Below are the code and all the weights of a small trained network. Each question names an input and a target symbol and asks about switching units off, where a switched-off unit gives its printed mean instead of its output.

import numpy as np


def w(rows, s, z=0):
    codes = np.array(rows[::2]) - 128.0
    scale = np.full(codes.shape[1], s)
    scale[-1] = z or s
    return codes * scale


def f(y):
    return y / 2 * (1 + np.tanh(0.7978845608 * (y + 0.044715 * y**3)))


def softmax(a):
    e = np.exp(a - a.max(-1, keepdims=True))
    return e / e.sum(-1, keepdims=True)


def log_softmax(a):
    a = a - a.max(-1, keepdims=True)
    return a - np.log(np.exp(a).sum(-1, keepdims=True))


def net(x, mask):
    ids = ['ΔΘΛΞΨαβγημτ'.index(c) for c in x.split()]
    T = len(ids)
    res = E[ids] + P[:T]
    u = 0
    for l in range(3):
        q, k, v = (res @ M[l].T for M in (Q, K, V))
        z = softmax(np.where(np.tri(T) > 0, q @ k.T / 2**0.5, -1e9)) @ v
        res = res + np.where(mask[u], z, O[l][:, -1]) @ O[l][:, :-1]
        u += 1
        y = f(res @ A[l][:, :-1].T + A[l][:, -1])
        res = res + np.where(mask[u : u + 8], y, B[l][:, -1]) @ B[l][:, :-1]
        u += 8
    return log_softmax(res[-1] @ U[:, :-1].T + U[:, -1])


Q, K, V, O, A, B = {}, {}, {}, {}, {}, {}
E = w([
[68,35,77],'Δ',
[180,166,247],'Θ',
[167,97,116],'Λ',
[107,194,122],'Ξ',
[138,159,217],'Ψ',
[174,198,61],'α',
[100,172,111],'β',
[195,73,173],'γ',
[80,92,107],'η',
[156,60,106],'μ',
[56,145,120],'τ',
],0.014)
P = w([
[254,30,152],'0',
[141,216,150],'1',
[147,197,129],'2',
[162,172,114],'3',
[166,171,110],'4',
[166,162,105],'5',
[172,152,89],'6',
[199,134,72],'7',
[189,134,80],'8',
],0.008)
Q[0] = w([
[118,26,208],'0.h1',
[2,247,119],'0.h1',
],0.0046)
K[0] = w([
[89,101,151],'0.h1',
[247,192,111],'0.h1',
],0.011)
V[0] = w([
[82,139,171],'0.h1',
[255,202,135],'0.h1',
],0.0083)
O[0] = w([
[128,177,201,115],'0.h1',
[251,56,3,254],'0.h1',
],0.0052,0.0077)
A[0] = w([
[91,132,104,53],'0.n1',
[71,131,142,105],'0.n2',
[43,233,147,92],'0.n3',
[124,143,165,2],'0.n4',
[58,37,206,110],'0.n5',
[119,57,2,147],'0.n6',
[112,231,151,90],'0.n7',
[72,160,107,130],'0.n8',
],0.0091,0.0069)
B[0] = w([
[106,164,119,106],'0.n1',
[186,106,100,107],'0.n2',
[183,42,67,113],'0.n3',
[160,174,149,106],'0.n4',
[37,129,1,115],'0.n5',
[62,225,173,254],'0.n6',
[56,110,68,125],'0.n7',
[222,143,77,114],'0.n8',
],0.0079,0.0063)
Q[1] = w([
[84,250,19],'1.h1',
[65,117,97],'1.h1',
],0.014)
K[1] = w([
[40,254,119],'1.h1',
[12,93,138],'1.h1',
],0.009)
V[1] = w([
[148,146,191],'1.h1',
[254,105,84],'1.h1',
],0.0071)
O[1] = w([
[198,86,123,163],'1.h1',
[73,114,255,255],'1.h1',
],0.0079,0.0059)
A[1] = w([
[129,231,163,172],'1.n1',
[180,25,163,55],'1.n2',
[130,175,218,203],'1.n3',
[124,60,1,254],'1.n4',
[74,178,219,44],'1.n5',
[105,135,150,14],'1.n6',
[132,118,94,9],'1.n7',
[146,123,147,25],'1.n8',
],0.0095,0.0063)
B[1] = w([
[99,121,95,208],'1.n1',
[114,191,109,166],'1.n2',
[162,104,105,245],'1.n3',
[88,186,247,156],'1.n4',
[154,169,126,154],'1.n5',
[179,208,125,115],'1.n6',
[107,161,112,117],'1.n7',
[108,169,152,122],'1.n8',
],0.012)
Q[2] = w([
[23,118,115],'2.h1',
[133,2,76],'2.h1',
],0.0099)
K[2] = w([
[177,166,70],'2.h1',
[113,255,56],'2.h1',
],0.007)
V[2] = w([
[253,116,156],'2.h1',
[183,21,53],'2.h1',
],0.0038)
O[2] = w([
[27,111,247,253],'2.h1',
[252,231,213,82],'2.h1',
],0.0027,0.0042)
A[2] = w([
[160,91,119,22],'2.n1',
[142,162,163,96],'2.n2',
[103,221,204,97],'2.n3',
[248,97,82,119],'2.n4',
[123,73,171,253],'2.n5',
[183,56,105,221],'2.n6',
[94,170,168,11],'2.n7',
[89,97,143,38],'2.n8',
],0.012,0.0079)
B[2] = w([
[114,191,162,116],'2.n1',
[118,87,133,160],'2.n2',
[95,68,133,235],'2.n3',
[2,198,208,234],'2.n4',
[230,83,97,253],'2.n5',
[146,205,75,233],'2.n6',
[142,166,95,138],'2.n7',
[120,98,155,114],'2.n8',
],0.0094,0.0076)
U = w([
[49,118,199,120],'Δ',
[91,122,127,254],'Θ',
[154,115,107,123],'Λ',
[136,158,167,67],'Ξ',
[118,133,159,43],'Ψ',
[58,206,15,106],'α',
[121,121,156,84],'β',
[117,124,159,42],'γ',
[107,89,167,167],'η',
[191,44,102,173],'μ',
[160,13,255,86],'τ',
],0.0095,0.0058)

Each question gives the input, a string of symbols that net reads in full, and the target symbol t.
The units are the heads (2 rows each of Q, K, V and O) and the neurons (one row each of A and B). Each row of codes is followed by its name. A weight is (code - 128) times the scale printed after its matrix; where a second scale follows, it is the last column's (O, A, B and U).
mask holds one flag per unit, layer by layer, with each layer's heads first. A switched-off unit (its flag False) gives its mean, the last column of its rows in O or B, instead of its output. The means were averaged over made-up inputs and are rounded, as every weight is.
A unit's drop is (log p(t) with every unit on - log p(t) with that unit switched off) / (log p(t) with every unit on - log p(t) with every unit switched off).
The circuit of an input: a set's keep is (log p(t) with only the set's units on - log p(t) with every unit switched off) / (log p(t) with every unit on - log p(t) with every unit switched off). Starting from the 12 units with the biggest drops (on a tie, the unit counted first), units are removed one at a time, each time the one whose removal leaves the highest keep (on an exact tie, the one counted first), for as long as the keep stays at least 0.8.
units of the circuit, in order: the units of the circuit, biggest drop first
most important unit: the unit with the biggest drop
k most important neurons: the k neurons with the biggest drops, biggest first
top k neurons in layer l: the k neurons of layer l with the biggest drops, biggest first
drop of u: that unit's drop, to one decimal
input Δ α β Δ Ψ, target α: top 2 neurons in layer 0 -> 0.n5, 0.n6
input Θ Ξ Δ Λ γ, target τ: top 2 neurons in layer 1 -> 1.n5, 1.n1
input Δ α Λ γ, target α: 3 most important neurons -> 1.n4, 2.n6, 0.n5
input Θ Θ Θ α Θ Ψ, target τ: units of the circuit, in order -> 1.h1, 0.n6
input Θ Θ Θ Θ, target τ: units of the circuit, in order -> 1.h1, 0.n6
input τ η Θ Θ Ψ α Δ, target Δ: 3 most important neurons -> 1.n4, 0.n6, 2.n3
input Θ Θ μ, target μ: top 2 neurons in layer 1 -> 1.n2, 1.n5
input Δ Θ α α Ψ τ Ψ Θ, target α: 4 most important neurons -> 1.n4, 2.n6, 0.n5, 1.n3
input τ μ τ, target τ: top 2 neurons in layer 1 -> 1.n4, 1.n2
input Θ Ψ Θ Ξ Θ Ψ, target τ: most important unit -> 1.h1
input Θ Δ μ, target μ: 3 most important neurons -> 2.n4, 1.n4, 2.n5
input Θ Δ β, target Δ: 3 most important neurons -> 1.n4, 0.n6, 1.n3
input α Θ Θ Θ Δ, target Δ: 4 most important neurons -> 0.n6, 1.n4, 2.n3, 1.n3
input β Θ Δ Ξ, target Δ: most important neuron -> 1.n4
input Δ α Ψ τ Θ Ψ, target α: 4 most important neurons -> 1.n4, 2.n6, 0.n5, 2.n4
input Θ τ Θ, target τ: 2 most important neurons -> 0.n6, 1.n5
input Ξ Δ β, target Δ: top 2 neurons in layer 0 -> 0.n6, 0.n7
input Δ Θ Θ, target α: drop of 0.h1 -> 0.2
